Below are the code and all the weights of a small trained network. Each question names an input and a target symbol and asks about switching units off, where a switched-off unit gives its printed mean instead of its output.

import numpy as np


def w(rows, s, z=0):
    codes = np.array(rows[::2]) - 128.0
    scale = np.full(codes.shape[1], s)
    scale[-1] = z or s
    return codes * scale


def norm(h):
    return h / np.sqrt((h * h).mean(-1, keepdims=True) + 1e-5)


def f(y):
    return y / 2 * (1 + np.tanh(0.7978845608 * (y + 0.044715 * y**3)))


def softmax(a):
    e = np.exp(a - a.max(-1, keepdims=True))
    return e / e.sum(-1, keepdims=True)


def log_softmax(a):
    a = a - a.max(-1, keepdims=True)
    return a - np.log(np.exp(a).sum(-1, keepdims=True))


def net(x, mask):
    ids = ['ζλμξπστφ'.index(c) for c in x.split()]
    T = len(ids)
    res = E[ids] + P[:T]
    q, k, v = (norm(res) @ M[0].T for M in (Q, K, V))
    z = softmax(np.where(np.tri(T) > 0, q @ k.T / 3**0.5, -1e9)) @ v
    res = res + np.where(mask[0], z, O[0][:, -1]) @ O[0][:, :-1]
    y = f(norm(res) @ A[0][:, :-1].T + A[0][:, -1])
    res = res + np.where(mask[1:9], y, B[0][:, -1]) @ B[0][:, :-1]
    return log_softmax(norm(res)[-1] @ U[:, :-1].T + U[:, -1])


Q, K, V, O, A, B = {}, {}, {}, {}, {}, {}
E = w([
[150,107,154,200,237,144,110],'ζ',
[183,48,30,15,122,226,99],'λ',
[108,183,153,180,123,158,199],'μ',
[108,230,182,139,180,153,245],'ξ',
[199,171,153,162,44,97,111],'π',
[111,146,118,202,77,167,153],'σ',
[66,95,57,216,65,185,124],'τ',
[173,254,28,126,190,135,121],'φ',
],0.0092)
P = w([
[58,63,105,44,159,78,76],'0',
[141,98,89,212,52,167,43],'1',
[120,94,143,156,60,109,94],'2',
[88,63,94,110,128,61,155],'3',
[194,153,100,107,151,255,45],'4',
[163,128,97,148,135,173,92],'5',
[122,94,104,81,140,52,139],'6',
[185,137,100,136,146,177,70],'7',
[181,147,106,168,114,133,67],'8',
[100,85,110,95,144,18,134],'9',
[142,136,123,116,178,130,102],'10',
[182,169,109,174,139,173,80],'11',
[87,99,128,147,120,77,134],'12',
[146,124,98,167,114,104,85],'13',
],0.005)
Q[0] = w([
[157,139,129,73,94,80,113],'head 1',
[136,218,80,64,164,208,113],'head 1',
[4,94,200,113,2,51,228],'head 1',
],0.0047)
K[0] = w([
[60,130,76,139,114,134,163],'head 1',
[154,161,61,200,78,149,74],'head 1',
[79,74,83,49,134,2,167],'head 1',
],0.0062)
V[0] = w([
[142,190,54,77,88,97,22],'head 1',
[160,232,171,60,91,61,255],'head 1',
[114,59,191,171,16,122,164],'head 1',
],0.0058)
O[0] = w([
[72,224,16,28,138,85,94,215],'head 1',
[174,173,38,122,50,203,204,161],'head 1',
[58,118,255,54,11,143,130,250],'head 1',
],0.0059,0.0019)
A[0] = w([
[152,136,162,75,158,78,208,19],'neuron 1',
[193,40,96,47,124,118,71,89],'neuron 2',
[158,89,168,142,215,51,180,146],'neuron 3',
[158,187,159,108,147,105,177,4],'neuron 4',
[78,253,167,203,133,87,178,127],'neuron 5',
[125,128,109,216,103,7,118,117],'neuron 6',
[153,101,223,97,91,120,203,14],'neuron 7',
[186,216,52,63,174,141,97,119],'neuron 8',
],0.0062,0.0035)
B[0] = w([
[138,136,107,81,82,210,60,114],'neuron 1',
[146,29,135,14,137,206,56,143],'neuron 2',
[162,155,211,194,194,213,90,131],'neuron 3',
[112,144,174,186,76,236,67,125],'neuron 4',
[56,78,48,149,87,197,1,254],'neuron 5',
[155,136,119,111,162,184,6,171],'neuron 6',
[108,50,164,193,79,93,165,131],'neuron 7',
[143,98,133,152,161,30,216,196],'neuron 8',
],0.0055,0.0045)
U = w([
[173,111,184,219,219,147,84,106],'ζ',
[148,82,70,46,151,181,71,178],'λ',
[152,119,156,179,71,164,202,80],'μ',
[195,157,95,190,98,190,211,88],'ξ',
[53,255,81,65,11,118,142,67],'π',
[62,141,191,164,63,101,116,166],'σ',
[82,137,165,134,128,103,102,7],'τ',
[115,231,30,161,196,63,148,107],'φ',
],0.0076,0.0019)

Each question gives the input, a string of symbols that net reads in full, and the target symbol t.
The units are the heads (3 rows each of Q, K, V and O) and the neurons (one row each of A and B). Each row of codes is followed by its name. A weight is (code - 128) times the scale printed after its matrix; where a second scale follows, it is the last column's (O, A, B and U).
mask holds one flag per unit, heads first, then neurons. A switched-off unit (its flag False) gives its mean, the last column of its rows in O or B, instead of its output. The means were averaged over made-up inputs and are rounded, as every weight is.
A unit's drop is (log p(t) with every unit on - log p(t) with that unit switched off) / (log p(t) with every unit on - log p(t) with every unit switched off).
The circuit of an input: a set's keep is (log p(t) with only the set's units on - log p(t) with every unit switched off) / (log p(t) with every unit on - log p(t) with every unit switched off). Starting from all 9 units, units are removed one at a time, each time the one whose removal leaves the highest keep (on an exact tie, the one counted first), for as long as the keep stays at least 0.8.
circuit, biggest first: the units of the circuit, biggest drop first
unit that matters most: the unit with the biggest drop
k most important neurons: the k neurons with the biggest drops, biggest first
drop when u is switched off: that unit's drop, to one decimal
input ξ π ζ τ, target ξ: circuit, biggest first	[head 1; neuron 5]
input λ ξ ξ π π, target ξ: 2 most important neurons	[neuron 5; neuron 8]
input σ σ π σ σ, target σ: circuit, biggest first	[head 1]
input ζ σ μ ζ σ, target σ: circuit, biggest first	[head 1; neuron 6]
input λ μ π σ, target λ: circuit, biggest first	[head 1; neuron 6]
input σ ζ τ ξ, target σ: 2 most important neurons	[neuron 7; neuron 5]
input π φ μ μ ξ, target φ: circuit, biggest first	[head 1; neuron 8]
input π σ λ φ σ ξ π, target φ: 2 most important neurons	[neuron 8; neuron 5]
input μ σ λ π, target μ: 2 most important neurons	[neuron 5; neuron 7]
input ξ λ σ π σ σ π μ, target σ: 2 most important neurons	[neuron 7; neuron 6]
input ζ ζ λ τ, target ζ: drop when neuron 3 is switched off	0.1
input φ π π π π π σ σ, target π: drop when head 1 is switched off	0.6
input ξ π π π, target ξ: drop when head 1 is switched off	1.1
input λ τ π π, target λ: unit that matters most	neuron 6
input π π τ π π, target π: drop when neuron 8 is switched off	0.0
